Below is a small trained network, with its code and all its weights. Each question gives an input and a class and asks what happens when units are switched off, that is, made to give their printed mean instead of their output.

import numpy as np


def w(rows, s, z=0):
    codes = np.array(rows[::2]) - 128.0
    scale = np.full(codes.shape[1], s)
    scale[-1] = z or s
    return codes * scale


def norm(h):
    return h / np.sqrt((h * h).mean(-1, keepdims=True) + 1e-5)


def f(y):
    return y / 2 * (1 + np.tanh(0.7978845608 * (y + 0.044715 * y**3)))


def log_softmax(a):
    a = a - a.max(-1, keepdims=True)
    return a - np.log(np.exp(a).sum(-1, keepdims=True))


def net(x, mask):
    res = np.array(x, float).reshape(1, 4) / 4 @ E
    u = 0
    for l in range(3):
        y = f(norm(res) @ A[l][:, :-1].T + A[l][:, -1])
        res = res + np.where(mask[u : u + 5], y, B[l][:, -1]) @ B[l][:, :-1]
        u += 5
    return log_softmax(norm(res)[-1] @ U[:, :-1].T + U[:, -1])


A, B = {}, {}
E = w([
[126,173,25,87,181,166],'x0',
[131,105,122,255,144,192],'x1',
[127,126,127,129,128,128],'x2',
[125,129,117,132,124,117],'x3',
],0.0074)
A[0] = w([
[108,117,144,93,129,133,93],'L0N0',
[120,136,154,112,91,40,34],'L0N1',
[98,92,156,86,83,60,77],'L0N2',
[142,99,206,41,94,130,64],'L0N3',
[114,115,126,11,155,93,8],'L0N4',
],0.011,0.0018)
B[0] = w([
[107,255,84,172,130,115,144],'L0N0',
[167,166,178,193,245,91,213],'L0N1',
[144,145,196,181,214,84,234],'L0N2',
[98,194,207,171,246,77,244],'L0N3',
[147,87,65,96,7,141,254],'L0N4',
],0.0081,0.0075)
A[1] = w([
[156,145,114,8,41,88,44],'L1N0',
[99,99,109,123,199,177,3],'L1N1',
[129,25,225,146,13,145,84],'L1N2',
[112,61,116,131,154,142,114],'L1N3',
[91,202,118,165,52,161,69],'L1N4',
],0.013,0.0015)
B[1] = w([
[252,190,117,157,121,230,254],'L1N0',
[114,126,82,83,126,70,166],'L1N1',
[60,148,178,206,58,135,222],'L1N2',
[122,151,69,116,109,117,152],'L1N3',
[137,147,166,69,204,132,151],'L1N4',
],0.014,0.0064)
A[2] = w([
[196,179,47,152,123,195,166],'L2N0',
[55,83,6,101,192,108,2],'L2N1',
[119,38,190,206,107,173,149],'L2N2',
[83,110,118,139,81,58,61],'L2N3',
[56,144,103,105,152,248,150],'L2N4',
],0.015,0.002)
B[2] = w([
[151,175,64,58,169,208,251],'L2N0',
[46,54,104,1,94,13,208],'L2N1',
[106,132,81,100,52,162,185],'L2N2',
[153,150,154,149,123,157,152],'L2N3',
[129,88,218,183,123,53,161],'L2N4',
],0.016,0.011)
U = w([
[133,161,203,205,199,61,201],'0',
[65,66,68,38,107,65,170],'1',
[144,57,111,172,131,135,35],'2',
[59,119,143,210,2,162,180],'3',
[194,168,66,100,150,212,195],'4',
[115,82,111,160,138,141,3],'5',
],0.013,0.0061)

Each question gives the input, the list of numbers given to net, and the class t.
The units are the neurons (one row each of A and B). Each row of codes is followed by its name. A weight is (code - 128) times the scale printed after its matrix; where a second scale follows, it is the last column's (A, B and U).
mask holds one flag per neuron, layer by layer. A switched-off neuron (its flag False) gives its mean, the last column of its row in B, instead of its output. The means were averaged over made-up inputs and are rounded, as every weight is.
A unit's drop is (log p(t) with every unit on - log p(t) with that unit switched off) / (log p(t) with every unit on - log p(t) with every unit switched off).
The circuit of an input: a set's keep is (log p(t) with only the set's units on - log p(t) with every unit switched off) / (log p(t) with every unit on - log p(t) with every unit switched off). Starting from the 12 units with the biggest drops (on a tie, the unit counted first), units are removed one at a time, each time the one whose removal leaves the highest keep (on an exact tie, the one counted first), for as long as the keep stays at least 0.8.
circuit, biggest first: the units of the circuit, biggest drop first
unit that matters most: the unit with the biggest drop
k most important neurons: the k neurons with the biggest drops, biggest first
top k neurons in layer l: the k neurons of layer l with the biggest drops, biggest first
drop when u is switched off: that unit's drop, to one decimal
input [1,2,8,0], class 1: circuit, biggest first : L1N0
input [0,3,8,2], class 3: 3 most important neurons : L0N1, L0N3, L1N2
input [7,2,-2,4], class 1: 2 most important neurons : L0N4, L1N0
input [4,6,5,0], class 1: 2 most important neurons : L1N0, L2N1
input [0,-8,0,-7], class 0: 4 most important neurons : L0N3, L0N2, L0N1, L2N0
input [5,7,2,-2], class 1: 2 most important neurons : L1N0, L2N1
input [-6,1,-5,0], class 3: top 2 neurons in layer 2 : L2N2, L2N0
input [0,-1,-3,-2], class 0: 2 most important neurons : L1N0, L2N0
input [5,2,-3,8], class 1: 2 most important neurons : L0N4, L1N0
input [-1,7,7,3], class 3: drop when L0N1 is switched off : 0.1
input [3,1,4,0], class 1: drop when L0N4 is switched off : 2.2
input [-2,0,7,-3], class 0: drop when L2N0 is switched off : 0.1
input [-6,-7,-4,3], class 0: drop when L2N0 is switched off : 0.0
input [3,1,-6,1], class 1: unit that matters most : L0N4
